Below are the code and all the weights of a small trained network. Each question names an input and a class and asks about switching units off, where a switched-off unit gives its printed mean instead of its output.

import numpy as np


def w(rows, s, z=0):
    codes = np.array(rows[::2]) - 128.0
    scale = np.full(codes.shape[1], s)
    scale[-1] = z or s
    return codes * scale


def norm(h):
    return h / np.sqrt((h * h).mean(-1, keepdims=True) + 1e-5)


def f(y):
    return y / 2 * (1 + np.tanh(0.7978845608 * (y + 0.044715 * y**3)))


def log_softmax(a):
    a = a - a.max(-1, keepdims=True)
    return a - np.log(np.exp(a).sum(-1, keepdims=True))


def net(x, mask):
    res = np.array(x, float).reshape(1, 5) / 4 @ E
    u = 0
    for l in range(4):
        y = f(norm(res) @ A[l][:, :-1].T + A[l][:, -1])
        res = res + np.where(mask[u : u + 8], y, B[l][:, -1]) @ B[l][:, :-1]
        u += 8
    return log_softmax(norm(res)[-1] @ U[:, :-1].T + U[:, -1])


A, B = {}, {}
E = w([
[63,57,53,188,43,159,97,140,245,41,87,111],'x0',
[89,182,71,106,23,129,154,116,85,145,238,60],'x1',
[222,83,124,168,112,185,220,119,137,105,185,203],'x2',
[132,125,173,2,159,219,69,150,178,59,202,101],'x3',
[56,34,95,68,118,143,92,142,100,207,156,220],'x4',
],0.003)
A[0] = w([
[126,143,139,115,112,124,133,115,149,133,121,143,127],'L0N1',
[78,200,81,105,89,114,153,95,111,127,218,120,3],'L0N2',
[48,180,112,68,164,70,76,165,151,168,63,60,68],'L0N3',
[221,221,137,163,147,86,173,119,186,61,102,21,7],'L0N4',
[173,195,204,101,179,151,145,114,26,209,140,143,41],'L0N5',
[120,156,89,106,2,109,121,121,90,135,209,115,70],'L0N6',
[130,52,234,136,177,114,96,151,138,119,38,175,6],'L0N7',
[229,87,87,165,127,192,188,139,137,120,199,194,56],'L0N8',
],0.0033,0.0018)
B[0] = w([
[129,126,132,134,128,126,123,123,135,138,134,125,128],'L0N1',
[189,58,131,147,182,126,100,133,98,140,103,67,154],'L0N2',
[200,77,213,123,55,147,204,101,103,101,103,155,233],'L0N3',
[162,165,83,135,86,121,24,84,89,103,179,254,219],'L0N4',
[89,151,80,71,148,38,202,123,222,99,148,112,254],'L0N5',
[181,69,148,188,196,125,124,142,123,111,139,104,200],'L0N6',
[195,81,95,172,154,119,118,141,88,123,182,34,192],'L0N7',
[109,119,219,84,76,116,161,104,89,113,49,95,192],'L0N8',
],0.005,0.0019)
A[1] = w([
[129,106,99,216,134,82,172,76,73,142,92,132,107],'L1N1',
[135,140,158,46,154,165,97,146,153,72,192,111,33],'L1N2',
[86,181,79,201,91,79,156,122,80,188,67,134,49],'L1N3',
[113,168,154,42,143,198,88,135,189,78,168,84,45],'L1N4',
[154,48,130,197,65,188,93,138,142,87,99,118,133],'L1N5',
[79,125,95,166,80,159,106,153,193,87,114,130,5],'L1N6',
[142,116,161,59,138,189,66,118,135,78,176,111,80],'L1N7',
[43,176,158,75,122,59,4,122,90,152,53,32,69],'L1N8',
],0.0037,0.0025)
B[1] = w([
[24,164,172,145,155,217,125,203,140,107,145,116,210],'L1N1',
[67,155,116,223,123,147,178,165,137,202,94,143,177],'L1N2',
[104,184,136,148,157,254,173,175,158,171,87,156,186],'L1N3',
[82,184,109,178,141,222,184,163,155,201,129,189,193],'L1N4',
[87,195,168,37,204,35,187,94,107,149,168,105,253],'L1N5',
[150,146,92,70,158,54,181,124,135,122,152,126,145],'L1N6',
[81,174,140,232,149,174,176,166,131,190,112,173,196],'L1N7',
[224,74,193,91,63,207,210,84,121,93,133,153,186],'L1N8',
],0.0041,0.0023)
A[2] = w([
[81,61,55,139,61,143,106,156,238,65,95,81,75],'L2N1',
[148,148,75,150,15,147,152,126,68,154,234,66,66],'L2N2',
[199,86,184,169,233,90,98,122,179,102,58,223,6],'L2N3',
[162,95,116,118,159,153,127,157,138,104,102,158,41],'L2N4',
[76,14,82,77,102,119,79,142,85,227,155,227,99],'L2N5',
[117,155,72,98,111,115,177,140,125,117,165,48,84],'L2N6',
[65,88,51,140,71,113,131,98,252,53,103,120,13],'L2N7',
[192,130,204,126,37,171,203,70,142,80,114,155,99],'L2N8',
],0.0037,0.0017)
B[2] = w([
[188,164,124,67,166,117,206,73,117,191,134,142,172],'L2N1',
[182,64,123,97,179,155,77,133,188,122,22,46,193],'L2N2',
[141,83,64,96,116,160,104,133,130,145,140,30,205],'L2N3',
[145,162,130,135,88,141,150,101,122,157,121,57,106],'L2N4',
[234,241,99,157,93,136,71,93,122,4,105,126,251],'L2N5',
[150,96,128,128,188,111,118,131,140,119,97,172,158],'L2N6',
[190,146,135,79,180,53,184,96,73,163,150,124,176],'L2N7',
[99,85,143,81,68,125,96,137,84,159,125,156,215],'L2N8',
],0.005,0.0022)
A[3] = w([
[89,131,75,246,74,54,148,135,116,197,62,145,42],'L3N1',
[176,47,195,106,85,128,176,134,114,102,131,165,112],'L3N2',
[183,182,134,185,99,111,90,88,148,93,152,124,37],'L3N3',
[170,3,78,138,195,143,60,140,113,162,134,9,5],'L3N4',
[159,52,186,108,68,152,187,114,86,128,100,158,39],'L3N5',
[160,175,143,65,217,32,177,162,102,171,212,149,38],'L3N6',
[107,144,112,221,104,87,145,160,101,159,91,124,100],'L3N7',
[179,190,89,158,69,121,15,68,109,57,172,172,6],'L3N8',
],0.0041,0.0017)
B[3] = w([
[147,185,149,65,142,253,143,164,189,166,228,176,142],'L3N1',
[85,120,190,108,106,59,68,148,68,180,108,50,178],'L3N2',
[142,98,82,81,92,159,60,186,49,60,73,171,150],'L3N3',
[137,71,82,229,170,145,74,192,181,112,136,20,213],'L3N4',
[112,113,234,108,28,131,95,97,120,110,102,92,172],'L3N5',
[68,61,23,114,110,44,175,17,179,100,99,142,253],'L3N6',
[92,107,155,64,158,192,79,134,185,116,188,131,139],'L3N7',
[94,189,59,165,111,99,47,157,115,59,99,203,210],'L3N8',
],0.004,0.003)
U = w([
[129,136,64,70,185,8,223,43,158,147,135,152,168],'0',
[81,188,142,159,152,255,164,196,179,202,151,204,165],'1',
[193,195,58,148,88,120,26,129,93,24,99,196,120],'2',
[173,49,87,187,189,141,82,172,160,130,112,4,131],'3',
[121,85,241,81,21,107,130,109,75,144,99,115,129],'4',
[10,87,121,192,130,60,68,159,117,121,160,174,5],'5',
],0.0076,0.0025)

Each question gives the input, the list of numbers given to net, and the class t.
The units are the neurons (one row each of A and B). Each row of codes is followed by its name. A weight is (code - 128) times the scale printed after its matrix; where a second scale follows, it is the last column's (A, B and U).
mask holds one flag per neuron, layer by layer. A switched-off neuron (its flag False) gives its mean, the last column of its row in B, instead of its output. The means were averaged over made-up inputs and are rounded, as every weight is.
A unit's drop is (log p(t) with every unit on - log p(t) with that unit switched off) / (log p(t) with every unit on - log p(t) with every unit switched off).
The circuit of an input: a set's keep is (log p(t) with only the set's units on - log p(t) with every unit switched off) / (log p(t) with every unit on - log p(t) with every unit switched off). Starting from the 12 units with the biggest drops (on a tie, the unit counted first), units are removed one at a time, each time the one whose removal leaves the highest keep (on an exact tie, the one counted first), for as long as the keep stays at least 0.8.
units of the circuit, in order: the units of the circuit, biggest drop first
top k neurons: the k neurons with the biggest drops, biggest first
top k neurons in layer l: the k neurons of layer l with the biggest drops, biggest first
input [-7,3,-8,1,-7], class 4: top 4 neurons => (L1N8; L0N3; L2N5; L1N5)
input [7,3,-1,2,7], class 0: units of the circuit, in order => (L2N1)
input [-1,6,8,1,-7], class 4: units of the circuit, in order => (L0N8; L2N8)
input [-1,-7,6,5,6], class 3: units of the circuit, in order => (L2N3; L0N7)
input [-7,8,6,-2,5], class 3: top 2 neurons => (L2N2; L1N5)
input [8,-3,-3,-2,-8], class 0: units of the circuit, in order => (L2N7; L2N1)
input [-8,-6,1,8,5], class 0: top 2 neurons in layer 0 => (L0N5; L0N7)
input [7,-4,-5,5,8], class 2: top 2 neurons => (L2N5; L0N5)
input [-3,-5,7,-6,5], class 4: units of the circuit, in order => (L0N8; L3N5)
input [5,2,-8,4,-6], class 4: units of the circuit, in order => (L1N8; L2N8; L0N3)
input [1,3,-8,8,7], class 1: units of the circuit, in order => (L1N4; L1N7)
input [8,4,-8,5,6], class 0: units of the circuit, in order => (L2N1; L2N7)
input [1,-2,7,-7,-6], class 1: units of the circuit, in order => (L3N1; L1N1)
input [-2,-1,-7,-5,-1], class 4: units of the circuit, in order => (L1N8)
input [7,3,3,1,-7], class 0: top 3 neurons in layer 2 => (L2N7; L2N5; L2N1)
input [-5,6,1,-1,-4], class 3: top 3 neurons => (L2N2; L1N5; L0N2)
input [2,3,8,8,-6], class 1: top 3 neurons in layer 1 => (L1N4; L1N7; L1N2)
input [-1,3,5,4,5], class 2: top 2 neurons => (L2N5; L0N3)
input [7,-5,-1,-4,-6], class 0: units of the circuit, in order => (L2N7; L2N1)
input [2,1,-3,6,-6], class 1: top 4 neurons => (L1N4; L1N7; L2N5; L1N2)
input [-2,-6,1,-5,4], class 3: top neuron => (L2N3)
input [1,6,7,0,-5], class 4: top 4 neurons => (L0N8; L2N8; L2N5; L0N7)
input [-8,-5,-4,6,4], class 0: units of the circuit, in order => (L3N6; L0N5)
input [6,3,-1,-3,7], class 2: top 4 neurons => (L2N5; L0N5; L3N8; L3N3)
input [5,6,-1,-1,-3], class 3: top 3 neurons => (L2N2; L0N5; L3N4)
input [-6,6,5,4,7], class 2: units of the circuit, in order => (L2N5; L1N5)
input [-6,0,-7,4,8], class 2: units of the circuit, in order => (L2N5)
input [-4,8,6,5,-5], class 3: top 2 neurons => (L2N2; L0N3)
input [-3,-7,2,-7,5], class 1: top 2 neurons in layer 0 => (L0N6; L0N2)
input [-1,-7,-7,-3,3], class 3: top 2 neurons in layer 0 => (L0N7; L0N8)
